Here is a tiny trained network, its code and every weight. The questions are about switching its units off for an input and a target symbol, where a switched-off unit gives its printed mean instead of its output.

import numpy as np


def w(rows, s, z=0):
    codes = np.array(rows[::2]) - 128.0
    scale = np.full(codes.shape[1], s)
    scale[-1] = z or s
    return codes * scale


def norm(h):
    return h / np.sqrt((h * h).mean(-1, keepdims=True) + 1e-5)


def f(y):
    return y / 2 * (1 + np.tanh(0.7978845608 * (y + 0.044715 * y**3)))


def softmax(a):
    e = np.exp(a - a.max(-1, keepdims=True))
    return e / e.sum(-1, keepdims=True)


def log_softmax(a):
    a = a - a.max(-1, keepdims=True)
    return a - np.log(np.exp(a).sum(-1, keepdims=True))


def net(x, mask):
    ids = ['Ψβζμξφ'.index(c) for c in x.split()]
    T = len(ids)
    res = E[ids] + P[:T]
    u = 0
    for l in range(3):
        q, k, v = (norm(res) @ M[l].T for M in (Q, K, V))
        z = softmax(np.where(np.tri(T) > 0, q @ k.T / 3**0.5, -1e9)) @ v
        res = res + np.where(mask[u], z, O[l][:, -1]) @ O[l][:, :-1]
        u += 1
        y = f(norm(res) @ A[l][:, :-1].T + A[l][:, -1])
        res = res + np.where(mask[u : u + 8], y, B[l][:, -1]) @ B[l][:, :-1]
        u += 8
    return log_softmax(norm(res)[-1] @ U[:, :-1].T + U[:, -1])


Q, K, V, O, A, B = {}, {}, {}, {}, {}, {}
E = w([
[145,69,107],'Ψ',
[180,124,96],'β',
[2,194,147],'ζ',
[143,95,70],'μ',
[143,94,70],'ξ',
[130,204,107],'φ',
],0.023)
P = w([
[226,69,96],'0',
[123,97,67],'1',
[89,215,87],'2',
[84,161,135],'3',
[79,76,147],'4',
[194,2,113],'5',
[49,187,83],'6',
],0.0077)
Q[0] = w([
[153,182,2],'L0H0',
[92,44,109],'L0H0',
[134,54,223],'L0H0',
],0.0091)
K[0] = w([
[255,202,192],'L0H0',
[146,14,101],'L0H0',
[195,221,223],'L0H0',
],0.0062)
V[0] = w([
[158,179,178],'L0H0',
[1,119,183],'L0H0',
[110,108,67],'L0H0',
],0.0071)
O[0] = w([
[117,144,131,71],'L0H0',
[146,86,66,1],'L0H0',
[1,82,174,195],'L0H0',
],0.0084,0.0057)
A[0] = w([
[49,219,246,64],'L0N0',
[178,174,81,81],'L0N1',
[153,99,94,116],'L0N2',
[132,131,171,198],'L0N3',
[103,131,160,2],'L0N4',
[143,158,103,116],'L0N5',
[136,132,60,102],'L0N6',
[144,139,110,32],'L0N7',
],0.011,0.0035)
B[0] = w([
[97,153,86,253],'L0N0',
[55,61,136,174],'L0N1',
[254,118,112,180],'L0N2',
[129,162,99,136],'L0N3',
[63,99,207,91],'L0N4',
[62,36,78,150],'L0N5',
[243,12,165,195],'L0N6',
[107,114,192,100],'L0N7',
],0.0058,0.0034)
Q[1] = w([
[44,76,246],'L1H0',
[187,179,120],'L1H0',
[104,31,123],'L1H0',
],0.013)
K[1] = w([
[182,148,249],'L1H0',
[99,134,131],'L1H0',
[149,35,125],'L1H0',
],0.016)
V[1] = w([
[92,144,205],'L1H0',
[2,193,100],'L1H0',
[209,77,169],'L1H0',
],0.006)
O[1] = w([
[216,190,107,4],'L1H0',
[94,13,200,66],'L1H0',
[2,200,175,147],'L1H0',
],0.0078,0.0035)
A[1] = w([
[156,130,84,81],'L1N0',
[247,25,254,152],'L1N1',
[140,158,38,115],'L1N2',
[88,124,230,254],'L1N3',
[179,76,149,142],'L1N4',
[94,44,236,241],'L1N5',
[196,56,70,149],'L1N6',
[54,253,62,164],'L1N7',
],0.0082,0.003)
B[1] = w([
[153,193,173,140],'L1N0',
[13,53,62,156],'L1N1',
[99,88,190,198],'L1N2',
[206,167,128,140],'L1N3',
[76,131,150,140],'L1N4',
[168,141,3,161],'L1N5',
[96,249,110,236],'L1N6',
[122,81,50,255],'L1N7',
],0.0054,0.005)
Q[2] = w([
[151,89,223],'L2H0',
[3,189,21],'L2H0',
[51,7,177],'L2H0',
],0.0077)
K[2] = w([
[141,90,72],'L2H0',
[191,208,173],'L2H0',
[40,142,254],'L2H0',
],0.0085)
V[2] = w([
[192,244,13],'L2H0',
[111,230,225],'L2H0',
[204,2,65],'L2H0',
],0.0049)
O[2] = w([
[124,136,158,254],'L2H0',
[183,164,66,115],'L2H0',
[10,58,247,97],'L2H0',
],0.012,0.0068)
A[2] = w([
[98,88,89,215],'L2N0',
[112,214,142,195],'L2N1',
[93,92,151,128],'L2N2',
[48,132,157,165],'L2N3',
[137,84,248,2],'L2N4',
[199,102,154,65],'L2N5',
[104,146,149,153],'L2N6',
[168,222,122,49],'L2N7',
],0.013,0.0028)
B[2] = w([
[128,211,135,255],'L2N0',
[254,87,208,181],'L2N1',
[156,162,56,172],'L2N2',
[239,76,101,240],'L2N3',
[143,86,233,128],'L2N4',
[198,74,119,112],'L2N5',
[160,61,151,142],'L2N6',
[217,87,75,181],'L2N7',
],0.0094,0.0061)
U = w([
[83,148,155,4],'Ψ',
[18,177,212,217],'β',
[22,1,122,203],'ζ',
[13,155,196,191],'μ',
[37,137,95,179],'ξ',
[206,124,116,144],'φ',
],0.0082,0.0029)

Each question gives the input, a string of symbols that net reads in full, and the target symbol t.
The units are the heads (3 rows each of Q, K, V and O) and the neurons (one row each of A and B). Each row of codes is followed by its name. A weight is (code - 128) times the scale printed after its matrix; where a second scale follows, it is the last column's (O, A, B and U).
mask holds one flag per unit, layer by layer, with each layer's heads first. A switched-off unit (its flag False) gives its mean, the last column of its rows in O or B, instead of its output. The means were averaged over made-up inputs and are rounded, as every weight is.
A unit's drop is (log p(t) with every unit on - log p(t) with that unit switched off) / (log p(t) with every unit on - log p(t) with every unit switched off).
The circuit of an input: a set's keep is (log p(t) with only the set's units on - log p(t) with every unit switched off) / (log p(t) with every unit on - log p(t) with every unit switched off). Starting from the 12 units with the biggest drops (on a tie, the unit counted first), units are removed one at a time, each time the one whose removal leaves the highest keep (on an exact tie, the one counted first), for as long as the keep stays at least 0.8.
units of the circuit, in order: the units of the circuit, biggest drop first
top k neurons: the k neurons with the biggest drops, biggest first
k most important neurons of layer l: the k neurons of layer l with the biggest drops, biggest first
drop of u: that unit's drop, to one decimal
input ξ β ζ Ψ, target ξ: top 2 neurons	(L1N7, L1N6)
input μ Ψ β φ β, target ξ: top 2 neurons	(L1N1, L1N5)
input ζ Ψ β Ψ φ φ φ, target ζ: top 2 neurons	(L1N6, L2N3)
input ζ μ β ξ, target ζ: units of the circuit, in order	(L2H0, L1H0, L0H0)
input ζ μ μ, target ζ: units of the circuit, in order	(L2H0, L0H0, L1H0)
input Ψ φ μ φ Ψ β, target ξ: units of the circuit, in order	(L1N1, L1N6, L2N3, L2N1)
input ζ β φ φ μ β ξ, target ζ: top 2 neurons	(L0N2, L2N3)
input β μ ζ ζ φ, target φ: units of the circuit, in order	(L1H0)
input ζ φ μ, target ζ: 2 most important neurons of layer 0	(L0N1, L0N5)
input ζ ξ φ Ψ μ β, target ζ: top 2 neurons	(L1N1, L2N1)
input μ μ β φ, target φ: top 2 neurons	(L2N3, L1N1)
input φ ξ μ μ μ ζ, target φ: 2 most important neurons of layer 1	(L1N3, L1N1)
input ζ ξ Ψ, target ζ: top 2 neurons	(L2N3, L2N1)
input ζ φ φ μ β, target ζ: top neuron	(L1N1)
input ξ β μ ξ Ψ Ψ, target ξ: 2 most important neurons of layer 2	(L2N1, L2N0)
input φ φ ζ, target φ: top 3 neurons	(L0N1, L0N5, L2N1)
input Ψ φ Ψ β μ ξ, target ξ: 2 most important neurons of layer 2	(L2N3, L2N1)
input ζ ξ μ β φ μ φ, target ζ: drop of L0N5	0.0
